Here is a tiny trained network, its code and every weight. The questions are about switching its units off for an input and a class, where a switched-off unit gives its printed mean instead of its output.

import numpy as np


def w(rows, s, z=0):
    codes = np.array(rows[::2]) - 128.0
    scale = np.full(codes.shape[1], s)
    scale[-1] = z or s
    return codes * scale


def f(y):
    return np.maximum(y, 0)


def log_softmax(a):
    a = a - a.max(-1, keepdims=True)
    return a - np.log(np.exp(a).sum(-1, keepdims=True))


def net(x, mask):
    res = np.array(x, float).reshape(1, 7) / 4 @ E
    y = f(res @ A[0][:, :-1].T + A[0][:, -1])
    res = res + np.where(mask, y, B[0][:, -1]) @ B[0][:, :-1]
    return log_softmax(res[-1] @ U[:, :-1].T + U[:, -1])


A, B = {}, {}
E = w([
[96,86,147,168,130,79,136,115,81,83,163,68],'x0',
[156,66,110,113,165,113,135,172,199,43,81,121],'x1',
[117,138,49,145,131,148,141,124,103,163,154,166],'x2',
[248,108,143,113,107,62,146,108,128,169,123,92],'x3',
[115,139,91,89,156,61,93,124,125,175,137,88],'x4',
[189,194,101,127,80,94,94,198,135,136,179,133],'x5',
[140,185,94,137,104,129,168,118,132,81,129,80],'x6',
],0.012)
A[0] = w([
[195,112,136,98,204,119,254,53,204,135,65,109,89],'neuron 1',
[209,103,155,95,152,101,70,226,153,76,131,114,207],'neuron 2',
[121,204,43,180,55,111,191,143,63,79,189,151,229],'neuron 3',
[160,172,74,182,70,110,193,177,163,78,168,61,129],'neuron 4',
[67,139,77,141,237,61,106,112,126,138,207,181,226],'neuron 5',
[158,167,222,125,15,48,102,60,13,210,155,101,199],'neuron 6',
[92,60,28,33,150,86,92,84,116,228,147,78,201],'neuron 7',
[72,125,120,82,82,186,107,150,56,143,122,179,179],'neuron 8',
[73,99,239,92,126,139,108,117,156,84,43,63,254],'neuron 9',
],0.0068,0.0027)
B[0] = w([
[103,129,142,103,123,143,126,140,100,137,64,164,214],'neuron 1',
[244,111,179,97,127,103,160,169,147,154,132,146,232],'neuron 2',
[96,62,91,128,139,106,195,148,182,234,92,136,210],'neuron 3',
[148,98,100,168,112,113,137,169,157,104,101,33,209],'neuron 4',
[107,137,120,66,192,155,118,140,78,141,168,186,184],'neuron 5',
[161,125,100,90,92,153,143,66,184,193,167,96,251],'neuron 6',
[179,133,118,49,189,137,120,81,100,165,146,122,199],'neuron 7',
[127,89,206,106,74,148,175,103,98,173,112,216,188],'neuron 8',
[136,145,118,63,84,107,150,87,151,117,172,148,245],'neuron 9',
],0.011)
U = w([
[126,90,136,164,135,168,87,136,50,161,38,174,87],'0',
[138,106,16,178,145,137,200,202,145,163,111,89,102],'1',
[125,114,139,92,80,157,147,185,89,154,75,222,210],'2',
[166,101,204,142,116,56,133,220,235,63,154,124,197],'3',
[141,179,118,207,119,87,28,138,69,86,103,138,4],'4',
[124,148,144,105,91,161,165,1,196,117,141,120,161],'5',
[187,151,119,109,248,156,109,102,74,118,174,156,125],'6',
[148,137,181,207,121,173,101,139,94,98,151,100,25],'7',
],0.008,0.003)

Each question gives the input, the list of numbers given to net, and the class t.
The units are the neurons (one row each of A and B). Each row of codes is followed by its name. A weight is (code - 128) times the scale printed after its matrix; where a second scale follows, it is the last column's (A, B and U).
mask holds one flag per neuron, in row order. A switched-off neuron (its flag False) gives its mean, the last column of its row in B, instead of its output. The means were averaged over made-up inputs and are rounded, as every weight is.
A unit's drop is (log p(t) with every unit on - log p(t) with that unit switched off) / (log p(t) with every unit on - log p(t) with every unit switched off).
The circuit of an input: a set's keep is (log p(t) with only the set's units on - log p(t) with every unit switched off) / (log p(t) with every unit on - log p(t) with every unit switched off). Starting from all 9 units, units are removed one at a time, each time the one whose removal leaves the highest keep (on an exact tie, the one counted first), for as long as the keep stays at least 0.8.
units of the circuit, in order: the units of the circuit, biggest drop first
most important unit: the unit with the biggest drop
k most important neurons: the k neurons with the biggest drops, biggest first
drop of u: that unit's drop, to one decimal
input [-7,1,0,0,7,1,-6], class 6: units of the circuit, in order -> [neuron 7]
input [-6,4,8,0,-4,-7,8], class 0: 2 most important neurons -> [neuron 1; neuron 9]
input [2,-6,3,-6,-4,-6,4], class 2: units of the circuit, in order -> [neuron 8; neuron 6]
input [-7,3,-3,2,-1,-4,2], class 2: 2 most important neurons -> [neuron 1; neuron 6]
input [-5,-2,3,1,-8,-7,2], class 0: 3 most important neurons -> [neuron 6; neuron 2; neuron 9]
input [-6,2,-2,3,6,-1,5], class 2: 3 most important neurons -> [neuron 1; neuron 6; neuron 5]
input [-3,-4,1,-8,-1,0,8], class 2: 2 most important neurons -> [neuron 8; neuron 6]
input [-7,-5,-1,3,8,1,0], class 6: 2 most important neurons -> [neuron 7; neuron 9]
input [2,-1,4,-8,7,-5,-2], class 6: 2 most important neurons -> [neuron 7; neuron 5]
input [-8,-6,8,4,1,-1,7], class 1: 2 most important neurons -> [neuron 3; neuron 9]
input [-5,3,5,6,-8,3,-6], class 3: 4 most important neurons -> [neuron 8; neuron 5; neuron 2; neuron 7]
input [1,-5,-5,-4,-8,5,6], class 1: 2 most important neurons -> [neuron 3; neuron 4]
input [-7,8,-7,8,7,-4,-7], class 2: 3 most important neurons -> [neuron 1; neuron 7; neuron 4]
input [-4,-6,8,-4,1,-7,4], class 2: units of the circuit, in order -> [neuron 8]
input [-1,2,-4,6,0,-8,-2], class 2: 2 most important neurons -> [neuron 1; neuron 6]
input [-4,-3,1,-7,-1,-2,6], class 2: 2 most important neurons -> [neuron 8; neuron 6]
input [-4,-4,5,7,-1,0,-7], class 5: drop of neuron 2 -> 0.1
input [-8,0,-8,-1,5,1,-2], class 3: drop of neuron 5 -> 0.3
input [7,-5,3,-4,1,1,5], class 1: drop of neuron 4 -> 0.0
input [-4,-1,-2,-8,6,-2,6], class 6: most important unit -> neuron 5
